Below are the code and all the weights of a small trained network. Each question names an input and a class and asks about switching units off, where a switched-off unit gives its printed mean instead of its output.

import numpy as np


def w(rows, s, z=0):
    codes = np.array(rows[::2]) - 128.0
    scale = np.full(codes.shape[1], s)
    scale[-1] = z or s
    return codes * scale


def f(y):
    return np.maximum(y, 0)


def log_softmax(a):
    a = a - a.max(-1, keepdims=True)
    return a - np.log(np.exp(a).sum(-1, keepdims=True))


def net(x, mask):
    res = np.array(x, float).reshape(1, 7) / 4 @ E
    y = f(res @ A[0][:, :-1].T + A[0][:, -1])
    res = res + np.where(mask, y, B[0][:, -1]) @ B[0][:, :-1]
    return log_softmax(res[-1] @ U[:, :-1].T + U[:, -1])


A, B = {}, {}
E = w([
[148,65,106,138,154,253,31,84],'x0',
[207,127,246,177,166,169,151,225],'x1',
[68,151,37,243,226,171,192,164],'x2',
[101,73,171,53,206,170,242,39],'x3',
[76,136,179,143,213,60,60,106],'x4',
[129,127,126,127,130,129,129,130],'x5',
[22,146,131,43,140,175,111,244],'x6',
],0.0051)
A[0] = w([
[83,112,33,94,124,85,120,91,19],'N0',
[61,124,129,58,123,130,136,196,51],'N1',
[157,118,167,136,168,143,143,164,61],'N2',
[87,139,185,141,235,42,62,94,171],'N3',
[103,146,154,140,118,6,217,169,104],'N4',
[117,111,140,99,191,132,161,94,62],'N5',
[191,110,137,191,135,65,147,41,82],'N6',
[116,123,127,91,147,130,162,103,55],'N7',
[175,113,205,167,143,143,140,193,68],'N8',
[138,147,86,184,99,68,40,203,48],'N9',
[112,122,167,67,192,143,199,81,62],'N10',
[97,131,62,197,190,139,183,174,60],'N11',
[106,128,98,164,150,146,139,124,77],'N12',
[157,123,189,125,169,155,170,149,167],'N13',
[82,126,137,78,165,139,95,181,195],'N14',
[168,117,201,19,64,98,84,116,49],'N15',
[180,136,81,103,69,173,203,148,254],'N16',
[136,102,128,144,170,236,33,90,84],'N17',
[96,123,90,80,121,118,131,73,194],'N18',
],0.012,0.0046)
B[0] = w([
[71,234,128,146,70,102,135,142,191],'N0',
[193,177,110,141,147,181,201,128,194],'N1',
[95,181,117,137,101,101,128,132,165],'N2',
[100,58,101,133,113,101,169,253,231],'N3',
[116,119,147,2,148,121,150,48,240],'N4',
[105,105,150,141,108,189,106,110,172],'N5',
[223,176,107,161,141,183,193,134,222],'N6',
[99,128,147,138,102,168,116,116,156],'N7',
[76,214,84,135,72,108,116,134,202],'N8',
[119,69,178,146,68,210,81,62,231],'N9',
[105,96,163,143,96,217,82,102,209],'N10',
[103,132,163,194,224,90,116,96,210],'N11',
[122,126,160,154,169,103,126,115,159],'N12',
[159,134,113,158,55,65,70,98,207],'N13',
[241,122,100,159,114,123,165,123,213],'N14',
[64,137,151,204,247,108,121,100,243],'N15',
[105,43,127,126,113,104,172,222,254],'N16',
[108,135,155,15,140,97,192,71,217],'N17',
[167,145,111,151,68,51,65,123,216],'N18',
],0.021,0.0081)
U = w([
[97,137,152,188,237,108,108,107,93],'0',
[118,85,161,137,67,232,78,95,98],'1',
[109,220,88,134,54,84,94,138,103],'2',
[124,131,135,2,152,123,163,90,118],'3',
[239,160,97,152,147,192,182,143,107],'4',
[110,51,112,121,114,115,149,226,125],'5',
[161,100,125,129,118,106,121,128,253],'6',
[178,114,72,82,157,135,40,189,124],'7',
],0.0082,0.014)

Each question gives the input, the list of numbers given to net, and the class t.
The units are the neurons (one row each of A and B). Each row of codes is followed by its name. A weight is (code - 128) times the scale printed after its matrix; where a second scale follows, it is the last column's (A, B and U).
mask holds one flag per neuron, in row order. A switched-off neuron (its flag False) gives its mean, the last column of its row in B, instead of its output. The means were averaged over made-up inputs and are rounded, as every weight is.
A unit's drop is (log p(t) with every unit on - log p(t) with that unit switched off) / (log p(t) with every unit on - log p(t) with every unit switched off).
The circuit of an input: a set's keep is (log p(t) with only the set's units on - log p(t) with every unit switched off) / (log p(t) with every unit on - log p(t) with every unit switched off). Starting from the 12 units with the biggest drops (on a tie, the unit counted first), units are removed one at a time, each time the one whose removal leaves the highest keep (on an exact tie, the one counted first), for as long as the keep stays at least 0.8.
units of the circuit, in order: the units of the circuit, biggest drop first
unit that matters most: the unit with the biggest drop
k most important neurons: the k neurons with the biggest drops, biggest first
drop when u is switched off: that unit's drop, to one decimal
input [1,3,-6,3,0,2,-8], class 4: units of the circuit, in order -> [N6]
input [5,4,-1,6,-1,-6,-2], class 1: 2 most important neurons -> [N10; N4]
input [8,-4,-7,1,6,5,8], class 3: 2 most important neurons -> [N17; N6]
input [-7,-8,-1,1,-4,5,-4], class 2: 2 most important neurons -> [N0; N18]
input [5,5,-6,-5,4,-4,2], class 0: 2 most important neurons -> [N15; N4]
input [4,-1,-4,-6,-6,-3,-7], class 4: 2 most important neurons -> [N6; N3]
input [4,3,3,2,-3,-2,-1], class 3: 3 most important neurons -> [N17; N3; N15]
input [-6,-1,4,2,-8,-5,5], class 5: 2 most important neurons -> [N16; N17]
input [4,-1,-4,-5,7,5,-3], class 5: 2 most important neurons -> [N3; N4]
input [5,-1,-5,8,3,1,-5], class 1: 2 most important neurons -> [N10; N5]
input [7,2,1,7,4,0,1], class 1: 4 most important neurons -> [N10; N5; N4; N13]
input [-8,8,-7,7,-1,4,2], class 2: 4 most important neurons -> [N13; N8; N9; N2]
input [-5,-5,7,6,-8,-6,-7], class 5: 2 most important neurons -> [N16; N15]
input [2,-8,4,-3,4,-8,4], class 2: unit that matters most -> N0
input [8,8,-4,-3,3,-2,4], class 2: 2 most important neurons -> [N8; N4]
input [-7,4,3,3,5,-6,-7], class 3: 2 most important neurons -> [N4; N14]
input [-5,3,-4,-4,-1,-3,2], class 3: drop when N12 is switched off -> 0.0
input [-8,-6,5,4,6,3,-7], class 3: drop when N13 is switched off -> 0.1
input [1,-6,2,6,-1,1,7], class 4: drop when N14 is switched off -> 1.0
input [-5,2,2,7,-3,1,-4], class 1: units of the circuit, in order -> [N10]
input [3,-6,7,6,0,5,1], class 0: drop when N12 is switched off -> 0.3
